Below are the code and all the weights of a small trained network. Each question names an input and a class and asks about switching units off, where a switched-off unit gives its printed mean instead of its output.

import numpy as np


def w(rows, s, z=0):
    codes = np.array(rows[::2]) - 128.0
    scale = np.full(codes.shape[1], s)
    scale[-1] = z or s
    return codes * scale


def f(y):
    return y / 2 * (1 + np.tanh(0.7978845608 * (y + 0.044715 * y**3)))


def log_softmax(a):
    a = a - a.max(-1, keepdims=True)
    return a - np.log(np.exp(a).sum(-1, keepdims=True))


def net(x, mask):
    res = np.array(x, float).reshape(1, 4) / 4 @ E
    y = f(res @ A[0][:, :-1].T + A[0][:, -1])
    res = res + np.where(mask, y, B[0][:, -1]) @ B[0][:, :-1]
    return log_softmax(res[-1] @ U[:, :-1].T + U[:, -1])


A, B = {}, {}
E = w([
[226,155,148,148],'x0',
[79,1,222,197],'x1',
[46,160,242,153],'x2',
[118,161,136,220],'x3',
],0.0079)
A[0] = w([
[129,151,131,158,12],'n1',
[170,53,86,184,155],'n2',
[95,153,70,148,177],'n3',
[154,43,37,69,124],'n4',
[156,151,202,77,204],'n5',
[132,154,89,142,192],'n6',
[127,88,154,252,255],'n7',
[142,162,89,124,103],'n8',
[58,171,137,143,211],'n9',
[30,154,41,89,150],'n10',
[155,165,95,161,42],'n11',
[167,204,64,130,124],'n12',
],0.018,0.0041)
B[0] = w([
[104,117,119,155,126],'n1',
[111,157,246,27,193],'n2',
[181,57,193,73,171],'n3',
[17,56,74,59,238],'n4',
[59,196,154,177,181],'n5',
[200,107,137,84,175],'n6',
[215,63,240,165,249],'n7',
[184,132,147,74,179],'n8',
[139,204,204,139,195],'n9',
[213,27,137,222,212],'n10',
[175,133,88,187,161],'n11',
[253,163,101,63,246],'n12',
],0.023,0.012)
U = w([
[118,126,80,161,2],'0',
[203,153,55,99,219],'1',
[69,65,63,196,58],'2',
[96,246,142,115,85],'3',
[109,79,52,67,215],'4',
[71,126,155,96,38],'5',
[74,178,126,139,30],'6',
[137,105,208,173,197],'7',
],0.011,0.0047)

Each question gives the input, the list of numbers given to net, and the class t.
The units are the neurons (one row each of A and B). Each row of codes is followed by its name. A weight is (code - 128) times the scale printed after its matrix; where a second scale follows, it is the last column's (A, B and U).
mask holds one flag per neuron, in row order. A switched-off neuron (its flag False) gives its mean, the last column of its row in B, instead of its output. The means were averaged over made-up inputs and are rounded, as every weight is.
A unit's drop is (log p(t) with every unit on - log p(t) with that unit switched off) / (log p(t) with every unit on - log p(t) with every unit switched off).
The circuit of an input: a set's keep is (log p(t) with only the set's units on - log p(t) with every unit switched off) / (log p(t) with every unit on - log p(t) with every unit switched off). Starting from all 12 units, units are removed one at a time, each time the one whose removal leaves the highest keep (on an exact tie, the one counted first), for as long as the keep stays at least 0.8.
units of the circuit, in order: the units of the circuit, biggest drop first
unit that matters most: the unit with the biggest drop
top k neurons: the k neurons with the biggest drops, biggest first
drop when u is switched off: that unit's drop, to one decimal
input [2,-5,7,-8], class 3: top 2 neurons : [n7; n5]
input [-7,7,-5,-1], class 5: top neuron : [n4]
input [0,-4,6,3], class 3: top 3 neurons : [n7; n10; n9]
input [-8,0,0,-2], class 2: units of the circuit, in order : [n7; n2; n12]
input [-1,-4,7,-3], class 3: units of the circuit, in order : [n7; n5]
input [4,2,-2,-2], class 5: top 3 neurons : [n10; n7; n12]
input [7,5,-8,-8], class 5: top 2 neurons : [n2; n12]
input [8,-4,5,-2], class 3: top 2 neurons : [n5; n10]
input [-2,-8,-7,-5], class 4: top 2 neurons : [n4; n7]
input [-5,-8,3,6], class 1: top 2 neurons : [n12; n7]
input [6,1,-2,-6], class 5: drop when n5 is switched off : 0.2
input [5,-6,3,-7], class 1: drop when n12 is switched off : 0.5
input [-1,-7,3,-2], class 1: drop when n12 is switched off : 0.1
input [4,-7,8,-2], class 3: unit that matters most : n5
